Below are the code and all the weights of a small trained network. Each question names an input and a target symbol and asks about switching units off, where a switched-off unit gives its printed mean instead of its output.

import numpy as np


def w(rows, s, z=0):
    codes = np.array(rows[::2]) - 128.0
    scale = np.full(codes.shape[1], s)
    scale[-1] = z or s
    return codes * scale


def f(y):
    return y / 2 * (1 + np.tanh(0.7978845608 * (y + 0.044715 * y**3)))


def softmax(a):
    e = np.exp(a - a.max(-1, keepdims=True))
    return e / e.sum(-1, keepdims=True)


def log_softmax(a):
    a = a - a.max(-1, keepdims=True)
    return a - np.log(np.exp(a).sum(-1, keepdims=True))


def net(x, mask):
    ids = ['αβδεηθλπστψω'.index(c) for c in x.split()]
    T = len(ids)
    res = E[ids] + P[:T]
    u = 0
    for l in range(2):
        r = res
        for j in range(2):
            rows = slice(4 * j, 4 * j + 4)
            q, k, v = (r @ M[l][rows].T for M in (Q, K, V))
            z = softmax(np.where(np.tri(T) > 0, q @ k.T / 4**0.5, -1e9)) @ v
            o = O[l][rows]
            res = res + np.where(mask[u + j], z, o[:, -1]) @ o[:, :-1]
        u += 2
        y = f(res @ A[l][:, :-1].T + A[l][:, -1])
        res = res + np.where(mask[u : u + 4], y, B[l][:, -1]) @ B[l][:, :-1]
        u += 4
    return log_softmax(res[-1] @ U[:, :-1].T + U[:, -1])


Q, K, V, O, A, B = {}, {}, {}, {}, {}, {}
E = w([
[108,129,183,38],'α',
[222,93,136,149],'β',
[124,38,203,91],'δ',
[35,146,92,81],'ε',
[113,41,95,39],'η',
[64,81,70,100],'θ',
[162,184,61,159],'λ',
[145,124,7,157],'π',
[64,145,83,201],'σ',
[167,160,190,148],'τ',
[196,151,138,60],'ψ',
[213,73,64,99],'ω',
],0.02)
P = w([
[97,122,159,2],'0',
[99,126,154,22],'1',
[100,131,150,42],'2',
[102,136,142,59],'3',
[103,140,138,81],'4',
[103,147,133,100],'5',
[106,154,128,118],'6',
[110,159,120,132],'7',
[115,164,115,148],'8',
[120,170,109,166],'9',
[122,177,101,175],'10',
[128,185,95,189],'11',
[130,195,87,195],'12',
],0.0073)
Q[0] = w([
[158,181,200,135],'0.h1',
[251,128,124,75],'0.h1',
[103,185,150,70],'0.h1',
[127,86,148,127],'0.h1',
[93,173,175,159],'0.h2',
[209,137,155,145],'0.h2',
[148,192,146,89],'0.h2',
[151,126,76,159],'0.h2',
],0.032)
K[0] = w([
[156,204,221,164],'0.h1',
[255,108,164,61],'0.h1',
[73,198,151,45],'0.h1',
[78,50,163,127],'0.h1',
[79,211,177,155],'0.h2',
[242,152,183,131],'0.h2',
[160,186,161,71],'0.h2',
[164,133,40,144],'0.h2',
],0.024)
V[0] = w([
[127,81,158,98],'0.h1',
[117,2,202,63],'0.h1',
[124,1,208,54],'0.h1',
[131,174,100,153],'0.h1',
[68,173,151,57],'0.h2',
[143,120,130,138],'0.h2',
[100,144,139,95],'0.h2',
[60,181,159,47],'0.h2',
],0.0048)
O[0] = w([
[137,151,118,155,176],'0.h1',
[154,206,104,177,245],'0.h1',
[162,205,96,196,251],'0.h1',
[117,99,136,112,85],'0.h1',
[108,77,113,235,158],'0.h2',
[139,132,123,94,122],'0.h2',
[120,101,124,188,145],'0.h2',
[106,70,112,254,159],'0.h2',
],0.005,0.0028)
A[0] = w([
[62,97,197,4,3],'0.n1',
[91,169,110,130,97],'0.n2',
[155,102,123,132,63],'0.n3',
[89,46,198,67,172],'0.n4',
],0.024,0.0044)
B[0] = w([
[168,71,118,93,144],'0.n1',
[160,180,82,132,255],'0.n2',
[198,110,139,118,165],'0.n3',
[28,109,253,179,187],'0.n4',
],0.023,0.0036)
Q[1] = w([
[36,209,59,138],'1.h1',
[126,226,37,161],'1.h1',
[116,112,115,153],'1.h1',
[89,177,104,116],'1.h1',
[135,90,168,127],'1.h2',
[138,124,116,124],'1.h2',
[146,113,117,148],'1.h2',
[69,106,253,90],'1.h2',
],0.027)
K[1] = w([
[170,94,93,244],'1.h1',
[235,99,159,213],'1.h1',
[116,96,107,123],'1.h1',
[155,134,122,193],'1.h1',
[47,120,141,96],'1.h2',
[110,140,131,118],'1.h2',
[121,109,137,141],'1.h2',
[1,121,116,33],'1.h2',
],0.029)
V[1] = w([
[197,71,113,253],'1.h1',
[92,169,142,59],'1.h1',
[92,160,140,56],'1.h1',
[102,148,147,25],'1.h1',
[153,111,121,169],'1.h2',
[160,97,94,152],'1.h2',
[89,104,127,117],'1.h2',
[146,134,143,186],'1.h2',
],0.0045)
O[1] = w([
[187,2,165,161,184],'1.h1',
[108,186,109,108,101],'1.h1',
[103,177,115,119,101],'1.h1',
[146,162,70,112,117],'1.h1',
[98,142,156,137,188],'1.h2',
[116,101,186,138,225],'1.h2',
[162,146,63,80,6],'1.h2',
[108,150,140,137,153],'1.h2',
],0.0042,0.002)
A[1] = w([
[91,161,193,6,52],'1.n1',
[114,110,82,119,2],'1.n2',
[54,75,176,37,140],'1.n3',
[145,152,196,101,19],'1.n4',
],0.025,0.0071)
B[1] = w([
[68,208,222,57,167],'1.n1',
[172,148,107,251,156],'1.n2',
[170,39,104,111,255],'1.n3',
[113,182,141,219,226],'1.n4',
],0.018,0.0058)
U = w([
[135,78,172,78,177],'α',
[248,135,165,153,161],'β',
[140,53,191,209,53],'δ',
[146,111,116,117,120],'ε',
[145,1,86,109,160],'η',
[147,115,115,110,163],'θ',
[139,179,24,43,183],'λ',
[136,129,42,215,2],'π',
[9,127,67,162,177],'σ',
[110,166,164,167,37],'τ',
[145,167,126,45,143],'ψ',
[223,100,96,9,144],'ω',
],0.0097,0.0098)

Each question gives the input, a string of symbols that net reads in full, and the target symbol t.
The units are the heads (4 rows each of Q, K, V and O) and the neurons (one row each of A and B). Each row of codes is followed by its name. A weight is (code - 128) times the scale printed after its matrix; where a second scale follows, it is the last column's (O, A, B and U).
mask holds one flag per unit, layer by layer, with each layer's heads first. A switched-off unit (its flag False) gives its mean, the last column of its rows in O or B, instead of its output. The means were averaged over made-up inputs and are rounded, as every weight is.
A unit's drop is (log p(t) with every unit on - log p(t) with that unit switched off) / (log p(t) with every unit on - log p(t) with every unit switched off).
The circuit of an input: a set's keep is (log p(t) with only the set's units on - log p(t) with every unit switched off) / (log p(t) with every unit on - log p(t) with every unit switched off). Starting from all 12 units, units are removed one at a time, each time the one whose removal leaves the highest keep (on an exact tie, the one counted first), for as long as the keep stays at least 0.8.
units of the circuit, in order: the units of the circuit, biggest drop first
most important unit: the unit with the biggest drop
top k neurons: the k neurons with the biggest drops, biggest first
k most important neurons of layer l: the k neurons of layer l with the biggest drops, biggest first
heads that matter: for each layer, one digit per head in row order, 1 if its drop is at least 0.15 and else 0, layers parted by /
drop when u is switched off: that unit's drop, to one decimal
input δ δ β β σ θ β δ β θ σ β ω, target ω: units of the circuit, in order => (1.n4; 0.h2)
input η ψ θ σ δ σ λ, target λ: heads that matter => 00 / 00
input ε θ β π, target π: top 2 neurons => (1.n2; 0.n4)
input δ σ α θ ω β β τ, target τ: 3 most important neurons of layer 1 => (1.n4; 1.n1; 1.n3)
input η δ σ ω, target ω: heads that matter => 00 / 00
input σ β β δ ω η ψ ω α θ ε, target η: 2 most important neurons of layer 1 => (1.n3; 1.n4)
input θ ω β σ σ δ, target δ: 2 most important neurons of layer 0 => (0.n2; 0.n4)
input σ α β σ ω ω ψ, target ψ: heads that matter => 10 / 00
input β δ β β β ψ, target ψ: heads that matter => 00 / 00
input λ α β η ε β σ θ β ε ω ε, target π: heads that matter => 01 / 00
input δ β ω θ σ δ η λ, target λ: most important unit => 0.h2
input β δ β ω β ε β θ π σ θ σ θ, target π: top 4 neurons => (1.n2; 0.n4; 0.n2; 1.n1)
input β β σ β π δ β λ θ, target η: top 4 neurons => (0.n4; 1.n3; 0.n3; 1.n4)
input β δ θ, target η: top 3 neurons => (0.n4; 1.n3; 1.n4)
input σ β β λ β σ α ε ω ω λ θ η, target η: top 2 neurons => (0.n2; 1.n3)
input β ψ π, target π: heads that matter => 00 / 00
input θ β β θ τ, target τ: top 2 neurons => (0.n2; 1.n4)
input ε θ α β ε β β β β β β β ε, target π: 2 most important neurons of layer 0 => (0.n2; 0.n4)
input β β δ, target δ: top 3 neurons => (1.n4; 0.n4; 0.n2)
input λ σ ε α, target α: drop when 1.n3 is switched off => 1.8
